Below are the code and all the weights of a small trained network. Each question names an input and a target symbol and asks about switching units off, where a switched-off unit gives its printed mean instead of its output.

import numpy as np


def w(rows, s, z=0):
    codes = np.array(rows[::2]) - 128.0
    scale = np.full(codes.shape[1], s)
    scale[-1] = z or s
    return codes * scale


def norm(h):
    return h / np.sqrt((h * h).mean(-1, keepdims=True) + 1e-5)


def f(y):
    return np.maximum(y, 0)


def softmax(a):
    e = np.exp(a - a.max(-1, keepdims=True))
    return e / e.sum(-1, keepdims=True)


def log_softmax(a):
    a = a - a.max(-1, keepdims=True)
    return a - np.log(np.exp(a).sum(-1, keepdims=True))


def net(x, mask):
    ids = ['Ωαεηλσ'.index(c) for c in x.split()]
    T = len(ids)
    res = E[ids] + P[:T]
    r = norm(res)
    for j in range(2):
        rows = slice(3 * j, 3 * j + 3)
        q, k, v = (r @ M[0][rows].T for M in (Q, K, V))
        z = softmax(np.where(np.tri(T) > 0, q @ k.T / 3**0.5, -1e9)) @ v
        o = O[0][rows]
        res = res + np.where(mask[j], z, o[:, -1]) @ o[:, :-1]
    y = f(norm(res) @ A[0][:, :-1].T + A[0][:, -1])
    res = res + np.where(mask[2:14], y, B[0][:, -1]) @ B[0][:, :-1]
    return log_softmax(norm(res)[-1] @ U[:, :-1].T + U[:, -1])


Q, K, V, O, A, B = {}, {}, {}, {}, {}, {}
E = w([
[104,102,163,151,71,7,127,84,172,122,168,188],'Ω',
[154,84,43,138,140,127,117,103,237,117,148,207],'α',
[119,53,118,209,119,113,133,145,106,207,75,125],'ε',
[102,120,45,152,157,45,84,155,165,102,48,106],'η',
[133,136,78,83,141,107,63,142,107,182,60,178],'λ',
[91,111,135,164,164,168,173,112,50,95,140,188],'σ',
],0.021)
P = w([
[121,167,82,90,106,255,179,94,141,185,127,42],'0',
[32,108,120,98,170,215,96,90,106,172,146,194],'1',
[123,74,125,91,158,135,28,88,71,67,167,154],'2',
[129,111,144,130,156,150,13,121,81,72,179,167],'3',
[140,102,152,117,164,148,22,158,83,49,195,187],'4',
[84,219,189,216,205,133,32,115,77,134,167,186],'5',
[75,177,180,181,215,122,48,148,56,89,149,201],'6',
],0.0084)
Q[0] = w([
[181,106,138,254,132,114,103,179,66,114,144,148],'head 1',
[151,84,96,128,144,96,108,106,100,107,144,121],'head 1',
[108,169,152,93,159,99,92,134,167,125,127,105],'head 1',
[173,159,200,101,121,107,133,111,41,135,136,161],'head 2',
[119,68,121,159,111,48,97,82,118,153,143,238],'head 2',
[163,110,118,79,178,199,132,137,134,195,93,126],'head 2',
],0.0082)
K[0] = w([
[166,103,175,111,123,66,66,123,206,144,118,188],'head 1',
[136,122,128,106,125,152,155,144,153,145,205,82],'head 1',
[137,55,168,215,116,153,102,115,104,112,178,147],'head 1',
[183,179,184,78,145,123,40,141,28,182,100,196],'head 2',
[90,126,173,164,148,209,154,72,32,14,208,150],'head 2',
[196,113,182,1,39,197,151,94,202,223,75,84],'head 2',
],0.0059)
V[0] = w([
[121,148,134,38,87,82,54,143,135,97,110,180],'head 1',
[213,95,86,117,202,171,80,177,206,148,1,64],'head 1',
[151,102,122,129,58,85,78,175,171,216,16,52],'head 1',
[99,104,41,169,196,156,87,184,34,134,61,135],'head 2',
[170,78,88,89,150,89,42,225,192,157,108,118],'head 2',
[154,163,138,87,111,104,150,98,207,211,67,84],'head 2',
],0.0073)
O[0] = w([
[112,124,136,89,201,68,101,108,88,93,201,137,206],'head 1',
[39,75,67,209,151,98,107,102,77,218,144,97,2],'head 1',
[177,106,118,157,83,3,113,190,18,132,71,179,105],'head 1',
[131,141,177,70,153,123,83,30,218,16,144,176,76],'head 2',
[109,158,175,73,165,53,211,104,151,179,121,164,90],'head 2',
[138,88,169,121,74,130,124,195,87,128,173,213,56],'head 2',
],0.011,0.0086)
A[0] = w([
[121,62,90,183,86,126,182,189,19,204,84,115,168],'neuron 1',
[106,63,121,115,97,118,180,183,72,208,154,94,129],'neuron 2',
[148,152,211,87,122,97,179,181,146,113,134,200,42],'neuron 3',
[110,143,85,105,157,107,153,193,55,237,87,84,189],'neuron 4',
[136,174,111,141,96,152,103,136,149,43,123,122,86],'neuron 5',
[178,162,47,90,162,113,106,196,117,180,69,118,94],'neuron 6',
[83,115,152,107,116,140,124,99,136,112,142,60,2],'neuron 7',
[142,153,129,142,32,200,142,114,119,100,72,74,30],'neuron 8',
[135,137,246,95,120,101,170,126,115,102,154,165,70],'neuron 9',
[116,92,158,133,140,169,183,89,205,165,167,154,61],'neuron 10',
[111,145,163,124,70,168,122,117,125,113,88,99,49],'neuron 11',
[193,131,127,124,79,211,98,108,156,83,131,143,47],'neuron 12',
],0.012,0.0058)
B[0] = w([
[128,68,142,198,142,45,130,108,10,188,33,178,238],'neuron 1',
[140,180,94,185,99,133,184,148,4,203,67,129,207],'neuron 2',
[32,111,171,148,163,115,108,74,157,136,229,167,254],'neuron 3',
[137,157,57,225,30,29,177,30,1,249,66,141,206],'neuron 4',
[119,160,90,131,130,67,147,154,58,150,43,107,203],'neuron 5',
[63,114,38,189,46,47,195,68,53,219,113,70,187],'neuron 6',
[93,131,154,237,181,199,49,152,116,130,105,79,136],'neuron 7',
[197,71,189,101,105,35,140,137,194,249,204,141,144],'neuron 8',
[174,115,199,147,216,155,78,98,213,66,209,211,239],'neuron 9',
[120,114,202,58,201,150,61,139,151,53,130,137,175],'neuron 10',
[128,141,145,124,120,57,117,156,165,221,103,156,134],'neuron 11',
[136,107,104,161,88,105,160,137,34,192,124,136,198],'neuron 12',
],0.0099,0.0094)
U = w([
[247,195,125,115,153,152,132,125,105,69,120,188,15],'Ω',
[161,168,92,153,114,64,202,103,135,161,136,124,232],'α',
[109,118,144,133,135,139,116,146,120,89,143,130,4],'ε',
[62,156,141,148,129,180,77,145,111,101,159,96,54],'η',
[124,105,210,138,255,135,81,170,125,88,140,213,131],'λ',
[195,134,158,98,83,129,98,122,219,163,133,60,216],'σ',
],0.008,0.0044)

Each question gives the input, a string of symbols that net reads in full, and the target symbol t.
The units are the heads (3 rows each of Q, K, V and O) and the neurons (one row each of A and B). Each row of codes is followed by its name. A weight is (code - 128) times the scale printed after its matrix; where a second scale follows, it is the last column's (O, A, B and U).
mask holds one flag per unit, heads first, then neurons. A switched-off unit (its flag False) gives its mean, the last column of its rows in O or B, instead of its output. The means were averaged over made-up inputs and are rounded, as every weight is.
A unit's drop is (log p(t) with every unit on - log p(t) with that unit switched off) / (log p(t) with every unit on - log p(t) with every unit switched off).
The circuit of an input: a set's keep is (log p(t) with only the set's units on - log p(t) with every unit switched off) / (log p(t) with every unit on - log p(t) with every unit switched off). Starting from the 12 units with the biggest drops (on a tie, the unit counted first), units are removed one at a time, each time the one whose removal leaves the highest keep (on an exact tie, the one counted first), for as long as the keep stays at least 0.8.
circuit, biggest first: the units of the circuit, biggest drop first
unit that matters most: the unit with the biggest drop
heads that matter: for each layer, one digit per head in row order, 1 if its drop is at least 0.15 and else 0, layers parted by /
drop of u: that unit's drop, to one decimal
input Ω α α, target λ: heads that matter : 11
input α Ω ε α λ ε, target λ: unit that matters most : head 2
input α Ω Ω ε λ, target α: heads that matter : 10
input λ σ α α ε, target η: circuit, biggest first : head 2; head 1; neuron 1
input Ω Ω ε Ω α Ω Ω, target λ: heads that matter : 00
input α Ω λ Ω η η, target λ: circuit, biggest first : head 1; neuron 4
input σ α Ω, target σ: heads that matter : 11
input σ λ Ω Ω λ Ω, target Ω: heads that matter : 11
input σ α ε ε, target η: circuit, biggest first : head 2; head 1
input Ω η η, target λ: heads that matter : 01
input Ω λ Ω σ η, target Ω: heads that matter : 11
input σ Ω ε, target σ: circuit, biggest first : head 2; neuron 8; neuron 1
input ε Ω Ω α σ, target Ω: circuit, biggest first : head 2; neuron 3
input α Ω Ω Ω λ, target α: heads that matter : 00
input σ ε α Ω Ω ε α, target Ω: heads that matter : 01
input Ω σ α, target Ω: heads that matter : 00
input Ω Ω ε α ε, target λ: heads that matter : 11
input α α α, target λ: heads that matter : 01
input Ω Ω Ω Ω, target λ: heads that matter : 10
input σ λ α, target σ: drop of neuron 1 : 0.1
input λ σ Ω Ω α λ, target Ω: drop of neuron 1 : 0.1
input α Ω σ, target η: drop of head 1 : 0.2
